Below is a small trained network, with its code and all its weights. Each question gives an input and a class and asks what happens when units are switched off, that is, made to give their printed mean instead of their output.

import numpy as np


def w(rows, s, z=0):
    codes = np.array(rows[::2]) - 128.0
    scale = np.full(codes.shape[1], s)
    scale[-1] = z or s
    return codes * scale


def norm(h):
    return h / np.sqrt((h * h).mean(-1, keepdims=True) + 1e-5)


def f(y):
    return np.maximum(y, 0)


def log_softmax(a):
    a = a - a.max(-1, keepdims=True)
    return a - np.log(np.exp(a).sum(-1, keepdims=True))


def net(x, mask):
    res = np.array(x, float).reshape(1, 4) / 4 @ E
    u = 0
    for l in range(4):
        y = f(norm(res) @ A[l][:, :-1].T + A[l][:, -1])
        res = res + np.where(mask[u : u + 8], y, B[l][:, -1]) @ B[l][:, :-1]
        u += 8
    return log_softmax(norm(res)[-1] @ U[:, :-1].T + U[:, -1])


A, B = {}, {}
E = w([
[158,200,93,180,52,178,84,104,182,112,64],'x0',
[125,150,30,138,49,122,254,78,52,101,47],'x1',
[120,169,146,214,102,84,197,218,124,165,116],'x2',
[143,84,142,136,142,160,179,62,158,96,112],'x3',
],0.0093)
A[0] = w([
[116,121,245,138,159,130,173,151,191,130,178,134],'0.n1',
[162,162,151,176,138,74,145,127,165,160,177,176],'0.n2',
[126,117,178,172,140,112,155,110,187,195,140,21],'0.n3',
[103,109,112,88,154,75,137,184,96,173,116,2],'0.n4',
[149,123,117,93,114,138,57,142,138,143,83,35],'0.n5',
[109,117,156,148,125,119,120,149,138,143,117,177],'0.n6',
[97,109,93,89,97,65,166,174,60,171,157,31],'0.n7',
[106,142,144,98,159,172,53,146,146,168,109,229],'0.n8',
],0.012,0.004)
B[0] = w([
[151,64,100,39,178,167,129,203,90,57,55,246],'0.n1',
[218,57,82,178,141,51,107,149,132,161,129,203],'0.n2',
[254,82,176,89,189,181,174,229,138,158,84,170],'0.n3',
[28,205,149,224,173,86,81,212,66,161,197,187],'0.n4',
[155,230,114,134,148,174,149,118,155,153,199,182],'0.n5',
[147,130,73,162,109,68,131,77,146,114,129,175],'0.n6',
[91,222,216,144,186,144,215,105,132,250,163,228],'0.n7',
[99,164,92,88,99,152,131,136,249,149,226,254],'0.n8',
],0.0092,0.0085)
A[1] = w([
[91,81,168,38,124,133,68,142,173,47,218,74],'1.n1',
[185,95,56,123,136,122,222,103,116,143,58,140],'1.n2',
[29,158,84,56,176,74,177,100,133,108,204,211],'1.n3',
[202,204,170,184,43,24,115,107,101,188,67,54],'1.n4',
[127,141,187,136,86,100,17,108,157,162,153,3],'1.n5',
[128,140,150,107,73,217,163,7,155,177,111,190],'1.n6',
[110,158,135,159,81,144,121,135,195,119,133,121],'1.n7',
[73,173,119,158,71,22,129,164,3,138,195,53],'1.n8',
],0.0078,0.0049)
B[1] = w([
[52,43,138,109,91,123,50,95,116,161,132,214],'1.n1',
[75,108,139,73,60,61,97,117,137,83,69,221],'1.n2',
[82,136,253,155,111,158,109,103,97,178,98,255],'1.n3',
[62,53,47,178,67,127,178,127,148,138,160,185],'1.n4',
[102,161,160,38,67,79,216,119,116,54,102,141],'1.n5',
[202,254,76,58,105,123,133,82,98,119,64,248],'1.n6',
[122,118,192,122,86,63,149,182,93,163,188,182],'1.n7',
[67,167,250,239,201,89,156,93,106,176,139,188],'1.n8',
],0.0092,0.008)
A[2] = w([
[60,30,158,50,136,122,153,222,180,153,199,184],'2.n1',
[155,236,66,146,155,223,21,147,63,88,139,129],'2.n2',
[26,108,172,75,98,171,68,78,35,151,167,39],'2.n3',
[234,121,66,142,139,178,42,104,177,128,160,67],'2.n4',
[224,134,53,184,36,131,116,113,86,41,136,3],'2.n5',
[69,25,103,105,152,141,92,66,134,90,147,17],'2.n6',
[175,68,164,166,255,203,228,194,87,27,97,73],'2.n7',
[215,190,101,159,110,223,14,160,161,164,130,123],'2.n8',
],0.0079,0.0054)
B[2] = w([
[180,86,132,146,134,99,74,128,107,100,83,254],'2.n1',
[146,61,134,79,131,149,167,131,190,128,173,165],'2.n2',
[103,107,140,147,146,216,103,86,198,101,106,187],'2.n3',
[138,185,64,172,199,100,129,167,167,192,166,171],'2.n4',
[57,124,176,122,163,150,130,122,127,149,133,159],'2.n5',
[75,118,144,177,152,173,136,117,113,130,78,149],'2.n6',
[193,125,197,10,115,123,112,223,81,169,57,167],'2.n7',
[117,149,64,157,173,77,140,96,176,154,195,199],'2.n8',
],0.013,0.0092)
A[3] = w([
[189,70,142,148,176,200,51,98,176,200,170,75],'3.n1',
[120,80,134,109,90,117,211,183,130,134,123,74],'3.n2',
[149,99,73,195,44,155,178,147,103,128,150,3],'3.n3',
[144,140,1,110,104,61,44,150,138,136,126,132],'3.n4',
[106,233,105,46,95,114,114,33,166,146,161,137],'3.n5',
[75,145,185,137,143,124,88,110,80,151,133,79],'3.n6',
[137,184,117,80,89,135,165,66,17,7,91,44],'3.n7',
[135,177,117,73,99,115,153,58,70,52,62,13],'3.n8',
],0.0096,0.0049)
B[3] = w([
[137,129,132,175,137,105,138,107,109,57,128,204],'3.n1',
[149,136,141,122,85,97,114,175,92,80,121,149],'3.n2',
[65,4,149,154,105,117,138,119,169,62,127,145],'3.n3',
[117,146,109,167,100,141,169,119,106,144,186,196],'3.n4',
[138,186,134,82,76,202,174,133,119,96,127,245],'3.n5',
[90,173,154,154,220,159,148,56,108,129,142,171],'3.n6',
[172,94,75,65,154,180,147,103,85,232,52,182],'3.n7',
[158,96,124,49,131,183,161,159,79,190,81,183],'3.n8',
],0.013,0.012)
U = w([
[194,82,32,220,200,47,53,183,219,95,236,115],'0',
[27,29,58,241,25,56,223,168,144,113,110,112],'1',
[97,128,47,9,50,225,242,37,54,229,4,101],'2',
[29,232,229,215,212,88,215,128,23,243,116,180],'3',
[169,241,108,129,54,35,40,59,36,64,49,2],'4',
[34,50,205,104,189,224,23,5,148,32,100,130],'5',
[228,28,185,33,174,76,136,234,62,93,47,222],'6',
[109,231,39,48,47,220,157,42,225,75,231,189],'7',
],0.012,0.0089)

Each question gives the input, the list of numbers given to net, and the class t.
The units are the neurons (one row each of A and B). Each row of codes is followed by its name. A weight is (code - 128) times the scale printed after its matrix; where a second scale follows, it is the last column's (A, B and U).
mask holds one flag per neuron, layer by layer. A switched-off neuron (its flag False) gives its mean, the last column of its row in B, instead of its output. The means were averaged over made-up inputs and are rounded, as every weight is.
A unit's drop is (log p(t) with every unit on - log p(t) with that unit switched off) / (log p(t) with every unit on - log p(t) with every unit switched off).
The circuit of an input: a set's keep is (log p(t) with only the set's units on - log p(t) with every unit switched off) / (log p(t) with every unit on - log p(t) with every unit switched off). Starting from the 12 units with the biggest drops (on a tie, the unit counted first), units are removed one at a time, each time the one whose removal leaves the highest keep (on an exact tie, the one counted first), for as long as the keep stays at least 0.8.
units of the circuit, in order: the units of the circuit, biggest drop first
top k neurons: the k neurons with the biggest drops, biggest first
top k neurons in layer l: the k neurons of layer l with the biggest drops, biggest first
drop when u is switched off: that unit's drop, to one decimal
input [-4,1,-8,-8], class 3: top 2 neurons : (0.n1 0.n4)
input [3,-8,-8,-6], class 7: units of the circuit, in order : (0.n8)
input [1,8,7,-1], class 1: top 2 neurons in layer 1 : (1.n4 1.n3)
input [5,-4,2,-7], class 0: top 2 neurons : (0.n2 1.n6)
input [2,8,6,-6], class 3: top 2 neurons : (1.n8 0.n7)
input [-8,0,7,3], class 6: top 3 neurons : (0.n1 0.n3 2.n7)
input [-7,-1,4,1], class 6: top 2 neurons in layer 0 : (0.n1 0.n3)
input [2,0,-8,8], class 7: top 2 neurons in layer 0 : (0.n1 0.n7)
input [3,-5,1,6], class 6: top 3 neurons : (0.n1 0.n3 2.n7)
input [-4,-4,-2,0], class 5: top 2 neurons : (1.n1 0.n8)
input [6,-5,2,8], class 6: top 2 neurons : (0.n3 0.n1)
input [-8,-1,-2,5], class 6: top 2 neurons : (0.n1 0.n8)
input [-7,3,-8,2], class 5: top 2 neurons : (2.n3 1.n3)
input [-4,2,-6,-1], class 5: units of the circuit, in order : (2.n3)
input [2,0,-6,4], class 7: drop when 1.n6 is switched off : 0.2
input [-7,-1,-2,1], class 5: drop when 2.n3 is switched off : 0.4
input [-8,-6,3,6], class 6: drop when 1.n1 is switched off : 0.0
input [0,3,7,1], class 1: top 2 neurons in layer 1 : (1.n4 1.n3)
input [0,-7,2,3], class 6: top 2 neurons in layer 0 : (0.n1 0.n3)
input [-7,2,-7,0], class 5: units of the circuit, in order : (2.n3)
